Here is a tiny trained network, its code and every weight. The questions are about switching its units off for an input and a target symbol, where a switched-off unit gives its printed mean instead of its output.

import numpy as np


def w(rows, s, z=0):
    codes = np.array(rows[::2]) - 128.0
    scale = np.full(codes.shape[1], s)
    scale[-1] = z or s
    return codes * scale


def f(y):
    return np.maximum(y, 0)


def softmax(a):
    e = np.exp(a - a.max(-1, keepdims=True))
    return e / e.sum(-1, keepdims=True)


def log_softmax(a):
    a = a - a.max(-1, keepdims=True)
    return a - np.log(np.exp(a).sum(-1, keepdims=True))


def net(x, mask):
    ids = ['αζλμξπσω'.index(c) for c in x.split()]
    T = len(ids)
    res = E[ids] + P[:T]
    u = 0
    for l in range(2):
        r = res
        for j in range(3):
            rows = slice(3 * j, 3 * j + 3)
            q, k, v = (r @ M[l][rows].T for M in (Q, K, V))
            z = softmax(np.where(np.tri(T) > 0, q @ k.T / 3**0.5, -1e9)) @ v
            o = O[l][rows]
            res = res + np.where(mask[u + j], z, o[:, -1]) @ o[:, :-1]
        u += 3
        y = f(res @ A[l][:, :-1].T + A[l][:, -1])
        res = res + np.where(mask[u : u + 8], y, B[l][:, -1]) @ B[l][:, :-1]
        u += 8
    return log_softmax(res[-1] @ U[:, :-1].T + U[:, -1])


Q, K, V, O, A, B = {}, {}, {}, {}, {}, {}
E = w([
[218,160,203,188,182,253,71],'α',
[250,165,180,120,90,101,114],'ζ',
[135,101,115,85,177,232,92],'λ',
[174,251,206,105,78,180,177],'μ',
[106,99,121,217,93,114,30],'ξ',
[58,180,94,83,149,69,26],'π',
[69,140,167,130,116,120,206],'σ',
[156,97,134,74,68,64,210],'ω',
],0.017)
P = w([
[169,195,80,81,141,144,153],'0',
[153,198,1,105,161,123,208],'1',
[131,152,121,129,163,101,157],'2',
[137,139,172,107,111,84,137],'3',
[122,130,175,143,121,75,123],'4',
[120,125,166,159,125,64,123],'5',
[122,110,112,151,121,86,149],'6',
[140,178,70,177,100,46,172],'7',
[126,138,64,192,125,59,174],'8',
],0.007)
Q[0] = w([
[134,144,161,57,214,170,173],'L0H1',
[133,89,78,106,128,226,123],'L0H1',
[82,63,146,154,94,104,103],'L0H1',
[253,253,221,99,147,147,152],'L0H2',
[124,187,36,156,166,187,195],'L0H2',
[157,155,92,93,148,146,131],'L0H2',
[171,128,67,180,145,149,76],'L0H3',
[61,112,94,99,112,106,86],'L0H3',
[80,147,178,211,64,208,134],'L0H3',
],0.0064)
K[0] = w([
[130,157,209,154,159,168,255],'L0H1',
[170,120,119,161,59,154,82],'L0H1',
[62,109,88,136,110,148,95],'L0H1',
[111,170,108,35,139,69,72],'L0H2',
[131,167,47,151,145,148,155],'L0H2',
[177,185,132,115,165,160,101],'L0H2',
[152,206,80,156,186,108,65],'L0H3',
[145,32,181,117,95,145,153],'L0H3',
[132,110,130,208,138,170,114],'L0H3',
],0.0066)
V[0] = w([
[170,67,163,151,123,142,211],'L0H1',
[162,112,123,62,117,106,91],'L0H1',
[95,135,153,77,191,85,98],'L0H1',
[147,90,123,145,27,180,133],'L0H2',
[44,88,254,109,79,106,129],'L0H2',
[216,102,139,119,171,128,146],'L0H2',
[90,103,131,155,137,139,108],'L0H3',
[112,170,101,127,166,140,127],'L0H3',
[67,113,96,75,176,69,101],'L0H3',
],0.0078)
O[0] = w([
[113,164,84,110,98,222,106,54],'L0H1',
[130,122,126,105,131,155,159,145],'L0H1',
[135,97,30,125,136,22,254,118],'L0H1',
[140,202,169,111,170,114,162,108],'L0H2',
[121,150,26,187,173,107,167,66],'L0H2',
[166,170,117,159,197,69,146,148],'L0H2',
[78,137,131,137,124,181,131,43],'L0H3',
[97,61,189,101,183,113,92,143],'L0H3',
[187,160,88,115,166,115,116,3],'L0H3',
],0.0064,0.0028)
A[0] = w([
[129,235,94,109,197,181,70,185],'L0N1',
[254,137,187,181,137,184,158,161],'L0N2',
[98,124,11,106,56,16,160,170],'L0N3',
[65,117,183,228,32,95,155,224],'L0N4',
[95,163,73,120,182,88,40,208],'L0N5',
[148,85,192,122,92,167,53,163],'L0N6',
[51,147,63,70,114,61,55,184],'L0N7',
[20,33,100,238,79,129,51,250],'L0N8',
],0.0071,0.0026)
B[0] = w([
[150,50,212,146,97,209,96,190],'L0N1',
[162,144,74,254,88,104,146,247],'L0N2',
[112,41,119,53,139,71,133,250],'L0N3',
[190,163,65,23,139,254,178,255],'L0N4',
[109,98,158,60,43,131,96,196],'L0N5',
[109,104,39,139,111,117,188,217],'L0N6',
[51,99,204,158,12,82,48,198],'L0N7',
[165,131,46,76,61,125,148,236],'L0N8',
],0.0067,0.0069)
Q[1] = w([
[146,25,122,98,226,86,195],'L1H1',
[181,128,138,53,122,54,177],'L1H1',
[113,169,179,97,96,7,72],'L1H1',
[126,125,181,154,74,169,166],'L1H2',
[150,122,157,193,92,138,147],'L1H2',
[127,199,159,97,88,46,5],'L1H2',
[133,196,211,159,150,167,177],'L1H3',
[85,188,182,185,255,130,128],'L1H3',
[146,38,13,143,186,112,56],'L1H3',
],0.0062)
K[1] = w([
[67,94,202,152,102,96,34],'L1H1',
[86,186,111,125,149,99,43],'L1H1',
[215,123,152,172,119,117,176],'L1H1',
[65,147,244,159,84,102,146],'L1H2',
[156,118,133,154,87,113,64],'L1H2',
[197,118,92,153,130,121,115],'L1H2',
[160,168,96,219,159,160,191],'L1H3',
[162,116,74,232,241,162,206],'L1H3',
[132,2,118,130,152,82,61],'L1H3',
],0.0063)
V[1] = w([
[17,171,198,65,121,81,50],'L1H1',
[86,182,72,111,96,103,164],'L1H1',
[113,113,90,105,129,137,110],'L1H1',
[104,58,159,72,79,150,134],'L1H2',
[141,177,76,115,158,158,187],'L1H2',
[116,202,154,137,161,87,150],'L1H2',
[188,131,102,20,106,202,161],'L1H3',
[76,150,139,143,193,126,97],'L1H3',
[194,122,73,253,131,89,161],'L1H3',
],0.0055)
O[1] = w([
[155,172,238,224,98,135,96,131],'L1H1',
[73,100,100,40,102,70,133,151],'L1H1',
[74,115,107,127,171,164,140,139],'L1H1',
[128,65,147,22,156,79,174,205],'L1H2',
[174,137,137,168,249,193,154,101],'L1H2',
[179,115,192,58,150,159,167,64],'L1H2',
[136,105,173,134,170,52,33,161],'L1H3',
[14,101,2,72,112,126,157,25],'L1H3',
[113,60,130,135,168,87,103,1],'L1H3',
],0.005,0.0065)
A[1] = w([
[183,169,75,125,67,155,3,108],'L1N1',
[119,129,105,49,160,223,33,197],'L1N2',
[85,117,90,76,101,175,131,188],'L1N3',
[93,125,79,150,81,109,212,2],'L1N4',
[145,90,142,194,132,24,87,129],'L1N5',
[178,144,157,202,186,161,238,205],'L1N6',
[117,254,248,241,168,207,97,82],'L1N7',
[207,92,65,230,92,60,67,146],'L1N8',
],0.0066,0.0024)
B[1] = w([
[98,147,181,159,103,116,199,254],'L1N1',
[133,114,228,143,160,149,106,177],'L1N2',
[102,178,127,103,143,52,95,203],'L1N3',
[150,170,100,54,182,173,21,171],'L1N4',
[158,216,15,142,254,144,129,177],'L1N5',
[100,145,72,117,169,195,108,214],'L1N6',
[159,90,39,172,76,126,144,201],'L1N7',
[63,136,199,137,207,109,205,243],'L1N8',
],0.0073,0.0085)
U = w([
[53,27,33,188,118,85,210,81],'α',
[153,242,133,178,194,27,129,51],'ζ',
[189,119,147,152,170,100,7,252],'λ',
[211,211,43,116,60,136,106,124],'μ',
[53,95,228,179,37,32,240,158],'ξ',
[117,125,20,145,142,46,84,103],'π',
[40,221,12,17,196,189,179,139],'σ',
[227,3,35,108,142,20,164,100],'ω',
],0.0051,0.003)

Each question gives the input, a string of symbols that net reads in full, and the target symbol t.
The units are the heads (3 rows each of Q, K, V and O) and the neurons (one row each of A and B). Each row of codes is followed by its name. A weight is (code - 128) times the scale printed after its matrix; where a second scale follows, it is the last column's (O, A, B and U).
mask holds one flag per unit, layer by layer, with each layer's heads first. A switched-off unit (its flag False) gives its mean, the last column of its rows in O or B, instead of its output. The means were averaged over made-up inputs and are rounded, as every weight is.
A unit's drop is (log p(t) with every unit on - log p(t) with that unit switched off) / (log p(t) with every unit on - log p(t) with every unit switched off).
The circuit of an input: a set's keep is (log p(t) with only the set's units on - log p(t) with every unit switched off) / (log p(t) with every unit on - log p(t) with every unit switched off). Starting from the 12 units with the biggest drops (on a tie, the unit counted first), units are removed one at a time, each time the one whose removal leaves the highest keep (on an exact tie, the one counted first), for as long as the keep stays at least 0.8.
units of the circuit, in order: the units of the circuit, biggest drop first
unit that matters most: the unit with the biggest drop
k most important neurons: the k neurons with the biggest drops, biggest first
k most important neurons of layer l: the k neurons of layer l with the biggest drops, biggest first
heads that matter: for each layer, one digit per head in row order, 1 if its drop is at least 0.15 and else 0, layers parted by /
drop of u: that unit's drop, to one decimal
input σ λ π ζ π σ σ, target σ: 3 most important neurons	(L0N4; L1N4; L1N6)
input π ζ π ξ σ σ ξ, target ξ: 2 most important neurons	(L0N7; L0N3)
input ξ π ξ μ α ξ, target σ: heads that matter	000 / 001
input σ σ π, target ξ: units of the circuit, in order	(L0N7; L1N1)
input π σ ζ, target ξ: unit that matters most	L0H2
input σ ζ ζ α ξ, target ξ: 3 most important neurons	(L1N1; L0N4; L0N8)
input π ζ σ ξ ξ, target μ: 2 most important neurons	(L0N4; L0N8)
input ζ ξ ζ λ ζ σ σ π, target ξ: 2 most important neurons	(L0N5; L0N7)
input α ζ π σ σ, target μ: heads that matter	010 / 101
input ω ω ζ ξ λ ξ σ ω α, target α: heads that matter	000 / 000
input ξ α ξ σ ξ ω ζ ω, target ω: heads that matter	000 / 001
input μ σ ω π α, target ξ: heads that matter	000 / 010
input α π ζ ω α σ ζ σ, target μ: 2 most important neurons of layer 0	(L0N7; L0N4)
input σ ξ π α λ, target ξ: heads that matter	000 / 110
input μ λ ω λ π ξ α, target ξ: 2 most important neurons	(L1N8; L0N4)
input σ σ ω λ, target λ: most important neuron of layer 0	(L0N1)
input σ α ξ σ ξ π σ σ ξ, target σ: 2 most important neurons	(L1N4; L0N8)
input μ α α σ λ, target λ: 2 most important neurons of layer 1	(L1N2; L1N8)
input ω π α σ λ, target ξ: drop of L1N5	0.2
input σ μ ξ α μ, target μ: drop of L1H2	0.1
input α λ ζ ζ ω π ξ ξ, target μ: 4 most important neurons of layer 0	(L0N4; L0N7; L0N8; L0N2)
input α λ ζ, target ζ: drop of L1N5	0.3
input μ ξ ω ω, target ω: drop of L0N6	0.0
